Here is a tiny trained network, its code and every weight. The questions are about switching its units off for an input and a class, where a switched-off unit gives its printed mean instead of its output.

import numpy as np


def w(rows, s, z=0):
    codes = np.array(rows[::2]) - 128.0
    scale = np.full(codes.shape[1], s)
    scale[-1] = z or s
    return codes * scale


def f(y):
    return np.maximum(y, 0)


def log_softmax(a):
    a = a - a.max(-1, keepdims=True)
    return a - np.log(np.exp(a).sum(-1, keepdims=True))


def net(x, mask):
    res = np.array(x, float).reshape(1, 4) / 4 @ E
    y = f(res @ A[0][:, :-1].T + A[0][:, -1])
    res = res + np.where(mask, y, B[0][:, -1]) @ B[0][:, :-1]
    return log_softmax(res[-1] @ U[:, :-1].T + U[:, -1])


A, B = {}, {}
E = w([
[179,51,37,61,85,135,127,119],'x0',
[129,78,195,92,73,137,131,155],'x1',
[166,85,84,230,96,76,62,76],'x2',
[73,69,173,128,209,224,11,127],'x3',
],0.011)
A[0] = w([
[131,180,79,96,142,124,172,128,179],'N1',
[135,141,118,108,109,117,179,137,211],'N2',
[104,131,165,115,83,115,158,128,193],'N3',
[117,83,153,13,181,178,104,133,61],'N4',
[96,210,156,204,239,140,116,129,90],'N5',
[162,122,171,122,91,128,120,123,112],'N6',
[116,85,113,112,148,138,106,122,171],'N7',
[153,101,21,159,86,103,119,112,169],'N8',
[129,192,145,109,98,111,182,133,92],'N9',
[130,142,137,250,77,103,120,116,152],'N10',
[111,121,175,144,157,129,137,137,128],'N11',
[134,71,174,149,63,130,112,129,123],'N12',
[140,160,168,147,198,124,130,122,153],'N13',
[139,139,72,134,138,118,134,142,69],'N14',
[115,107,177,144,108,127,107,133,158],'N15',
[123,124,181,170,115,126,122,127,254],'N16',
[103,141,172,122,152,159,135,130,102],'N17',
[140,182,136,191,94,99,162,119,118],'N18',
[127,202,156,137,98,94,195,133,101],'N19',
[135,82,133,126,114,123,98,128,191],'N20',
[113,146,121,65,149,134,130,125,168],'N21',
[131,115,100,54,160,170,138,135,47],'N22',
[147,164,130,146,181,128,123,117,203],'N23',
[155,145,101,161,153,108,121,141,254],'N24',
[105,148,184,116,135,133,124,126,33],'N25',
],0.015,0.0025)
B[0] = w([
[131,49,185,84,118,120,165,126,195],'N1',
[153,160,153,113,129,133,214,96,195],'N2',
[174,133,142,125,174,107,106,131,180],'N3',
[32,159,88,25,147,158,137,141,251],'N4',
[4,118,157,207,115,159,57,130,254],'N5',
[154,125,149,133,173,127,120,137,158],'N6',
[110,140,154,91,148,113,179,118,189],'N7',
[176,157,37,141,80,126,245,114,248],'N8',
[177,110,152,49,130,114,123,147,210],'N9',
[136,18,136,117,158,102,229,158,224],'N10',
[130,194,118,137,96,160,130,122,172],'N11',
[175,108,215,87,128,125,82,141,186],'N12',
[88,180,102,155,132,114,92,104,189],'N13',
[143,141,173,157,86,171,183,118,164],'N14',
[152,132,179,125,142,126,75,130,171],'N15',
[160,147,164,126,175,112,62,113,179],'N16',
[183,173,72,142,126,122,116,143,184],'N17',
[66,133,98,69,163,138,155,139,210],'N18',
[117,127,118,20,159,159,123,159,229],'N19',
[156,115,192,101,127,114,147,133,184],'N20',
[137,111,94,114,181,110,163,133,178],'N21',
[100,72,134,111,181,82,161,186,194],'N22',
[78,124,139,118,171,93,91,118,175],'N23',
[85,133,144,126,114,114,184,104,178],'N24',
[185,134,73,130,132,128,115,131,172],'N25',
],0.022,0.016)
U = w([
[39,113,96,165,162,140,115,157,170],'0',
[107,43,221,113,134,111,124,130,25],'1',
[191,98,114,3,139,110,185,183,223],'2',
[112,197,158,217,129,170,8,119,81],'3',
[175,85,46,183,33,105,218,70,177],'4',
[176,58,133,218,52,184,115,188,21],'5',
[225,40,185,198,133,54,127,133,125],'6',
[130,102,92,170,28,145,97,173,4],'7',
],0.007,0.0023)

Each question gives the input, the list of numbers given to net, and the class t.
The units are the neurons (one row each of A and B). Each row of codes is followed by its name. A weight is (code - 128) times the scale printed after its matrix; where a second scale follows, it is the last column's (A, B and U).
mask holds one flag per neuron, in row order. A switched-off neuron (its flag False) gives its mean, the last column of its row in B, instead of its output. The means were averaged over made-up inputs and are rounded, as every weight is.
A unit's drop is (log p(t) with every unit on - log p(t) with that unit switched off) / (log p(t) with every unit on - log p(t) with every unit switched off).
The circuit of an input: a set's keep is (log p(t) with only the set's units on - log p(t) with every unit switched off) / (log p(t) with every unit on - log p(t) with every unit switched off). Starting from the 12 units with the biggest drops (on a tie, the unit counted first), units are removed one at a time, each time the one whose removal leaves the highest keep (on an exact tie, the one counted first), for as long as the keep stays at least 0.8.
circuit, biggest first: the units of the circuit, biggest drop first
most important unit: the unit with the biggest drop
k most important neurons: the k neurons with the biggest drops, biggest first
drop of u: that unit's drop, to one decimal
input [-7,7,2,-1], class 1: circuit, biggest first -> [N8]
input [-4,6,5,3], class 6: circuit, biggest first -> [N4; N19]
input [-3,-3,-3,-2], class 0: 3 most important neurons -> [N5; N8; N10]
input [8,-7,5,8], class 4: 3 most important neurons -> [N8; N19; N9]
input [-1,0,8,1], class 4: 4 most important neurons -> [N8; N19; N4; N9]
input [4,-2,8,5], class 4: 3 most important neurons -> [N8; N19; N4]
input [0,8,1,0], class 1: 2 most important neurons -> [N8; N19]
input [-4,4,3,2], class 6: 2 most important neurons -> [N4; N10]
input [-1,-8,-6,-1], class 1: 2 most important neurons -> [N1; N5]
input [-5,-5,7,3], class 0: drop of N10 -> 0.3
input [0,-5,2,-1], class 4: drop of N20 -> 0.0
input [-1,7,5,0], class 6: drop of N4 -> 0.2
input [-1,-3,-4,0], class 0: drop of N10 -> 0.1
input [1,5,7,6], class 1: most important unit -> N19
